Below is a small trained network, with its code and all its weights. Each question gives an input and a target symbol and asks what happens when units are switched off, that is, made to give their printed mean instead of their output.

import numpy as np


def w(rows, s, z=0):
    codes = np.array(rows[::2]) - 128.0
    scale = np.full(codes.shape[1], s)
    scale[-1] = z or s
    return codes * scale


def f(y):
    return y / 2 * (1 + np.tanh(0.7978845608 * (y + 0.044715 * y**3)))


def softmax(a):
    e = np.exp(a - a.max(-1, keepdims=True))
    return e / e.sum(-1, keepdims=True)


def log_softmax(a):
    a = a - a.max(-1, keepdims=True)
    return a - np.log(np.exp(a).sum(-1, keepdims=True))


def net(x, mask):
    ids = ['βγεζηθλμστφψ'.index(c) for c in x.split()]
    T = len(ids)
    res = E[ids] + P[:T]
    r = res
    for j in range(2):
        rows = slice(2 * j, 2 * j + 2)
        q, k, v = (r @ M[0][rows].T for M in (Q, K, V))
        z = softmax(np.where(np.tri(T) > 0, q @ k.T / 2**0.5, -1e9)) @ v
        o = O[0][rows]
        res = res + np.where(mask[j], z, o[:, -1]) @ o[:, :-1]
    y = f(res @ A[0][:, :-1].T + A[0][:, -1])
    res = res + np.where(mask[2:6], y, B[0][:, -1]) @ B[0][:, :-1]
    return log_softmax(res[-1] @ U[:, :-1].T + U[:, -1])


Q, K, V, O, A, B = {}, {}, {}, {}, {}, {}
E = w([
[137,103,76,57,43,65,175],'β',
[149,135,159,149,93,133,165],'γ',
[201,84,105,204,54,106,149],'ε',
[130,80,184,171,125,137,89],'ζ',
[62,78,41,135,104,107,27],'η',
[244,229,73,110,122,159,151],'θ',
[171,199,188,83,160,198,31],'λ',
[108,71,52,93,187,245,92],'μ',
[105,202,101,95,178,46,200],'σ',
[43,190,121,201,71,113,162],'τ',
[115,129,168,138,133,169,179],'φ',
[244,134,134,141,215,43,209],'ψ',
],0.012)
P = w([
[124,165,208,195,142,205,255],'0',
[210,166,92,117,76,105,128],'1',
[188,197,92,72,42,136,92],'2',
[185,215,77,49,63,121,74],'3',
[143,208,60,69,116,94,63],'4',
[190,208,62,69,93,104,82],'5',
],0.0038)
Q[0] = w([
[48,77,219,145,154,180,140],'h0',
[170,152,147,50,172,47,146],'h0',
[255,190,127,67,114,91,141],'h1',
[197,130,108,142,133,84,20],'h1',
],0.0068)
K[0] = w([
[173,81,133,202,44,93,205],'h0',
[125,54,120,65,133,168,2],'h0',
[86,137,106,102,161,158,50],'h1',
[171,207,166,40,197,137,63],'h1',
],0.0072)
V[0] = w([
[211,28,71,104,152,222,115],'h0',
[162,70,62,155,148,21,216],'h0',
[177,160,158,2,202,142,76],'h1',
[50,95,55,126,82,147,40],'h1',
],0.008)
O[0] = w([
[202,26,93,18,242,126,112,200],'h0',
[173,48,72,182,66,158,221,6],'h0',
[69,138,156,5,80,110,120,185],'h1',
[147,119,56,130,152,53,1,57],'h1',
],0.0086,0.0018)
A[0] = w([
[87,145,253,71,143,119,80,221],'n0',
[114,162,60,214,112,161,29,254],'n1',
[84,200,100,174,54,152,118,208],'n2',
[43,34,113,126,44,170,142,236],'n3',
],0.0059,0.0032)
B[0] = w([
[76,100,220,105,131,68,125,254],'n0',
[241,126,125,186,111,31,3,229],'n1',
[76,193,119,156,70,180,81,206],'n2',
[55,56,91,123,63,113,55,179],'n3',
],0.0063,0.005)
U = w([
[178,236,110,77,149,254,158,72],'β',
[30,211,136,165,155,176,217,116],'γ',
[200,75,157,186,172,117,227,114],'ε',
[132,59,220,185,159,154,112,116],'ζ',
[155,70,133,164,144,90,58,22],'η',
[115,80,133,114,111,132,127,105],'θ',
[67,161,175,75,120,78,110,125],'λ',
[144,50,83,57,230,151,106,161],'μ',
[91,105,140,135,70,155,109,98],'σ',
[118,199,140,187,117,154,60,119],'τ',
[153,194,66,113,162,88,133,253],'φ',
[71,55,90,98,26,167,155,173],'ψ',
],0.0067,0.0042)

Each question gives the input, a string of symbols that net reads in full, and the target symbol t.
The units are the heads (2 rows each of Q, K, V and O) and the neurons (one row each of A and B). Each row of codes is followed by its name. A weight is (code - 128) times the scale printed after its matrix; where a second scale follows, it is the last column's (O, A, B and U).
mask holds one flag per unit, heads first, then neurons. A switched-off unit (its flag False) gives its mean, the last column of its rows in O or B, instead of its output. The means were averaged over made-up inputs and are rounded, as every weight is.
A unit's drop is (log p(t) with every unit on - log p(t) with that unit switched off) / (log p(t) with every unit on - log p(t) with every unit switched off).
The circuit of an input: a set's keep is (log p(t) with only the set's units on - log p(t) with every unit switched off) / (log p(t) with every unit on - log p(t) with every unit switched off). Starting from all 6 units, units are removed one at a time, each time the one whose removal leaves the highest keep (on an exact tie, the one counted first), for as long as the keep stays at least 0.8.
circuit, biggest first: the units of the circuit, biggest drop first
top k neurons: the k neurons with the biggest drops, biggest first
which heads matter: for each layer, one digit per head in row order, 1 if its drop is at least 0.15 and else 0, layers parted by /
input ε τ φ σ ε λ, target λ: which heads matter	01
input μ β ε, target μ: which heads matter	10
input ζ σ ψ λ λ σ, target λ: circuit, biggest first	h0, h1
input ψ γ γ, target ψ: circuit, biggest first	h0, n3, n1
input λ θ ζ σ β, target λ: circuit, biggest first	h0, h1
input ψ σ μ, target ψ: circuit, biggest first	h0, n3
input τ η ε, target τ: circuit, biggest first	h0, h1, n2
input λ η ζ, target λ: circuit, biggest first	h0, h1, n0
input τ γ τ, target τ: top neuron	n1
input ψ μ τ, target ψ: which heads matter	10
input η η ε, target η: which heads matter	01
input ψ ε ε, target ψ: which heads matter	10
input ε ε ε, target ε: which heads matter	11
input λ θ λ γ, target λ: which heads matter	11
input ε μ ε, target μ: circuit, biggest first	h0
input ψ ε σ, target γ: circuit, biggest first	h1, h0, n1
input σ β ε σ, target γ: circuit, biggest first	h0, n1, h1
input μ β λ σ, target λ: circuit, biggest first	h0, n0, h1
input μ ψ μ, target ψ: circuit, biggest first	h1, n3, h0
input μ ε μ, target μ: circuit, biggest first	h0
input φ τ ε η, target τ: top 2 neurons	n2, n1
input τ λ μ, target τ: which heads matter	10
input τ γ γ τ ε, target τ: top 2 neurons	n2, n1
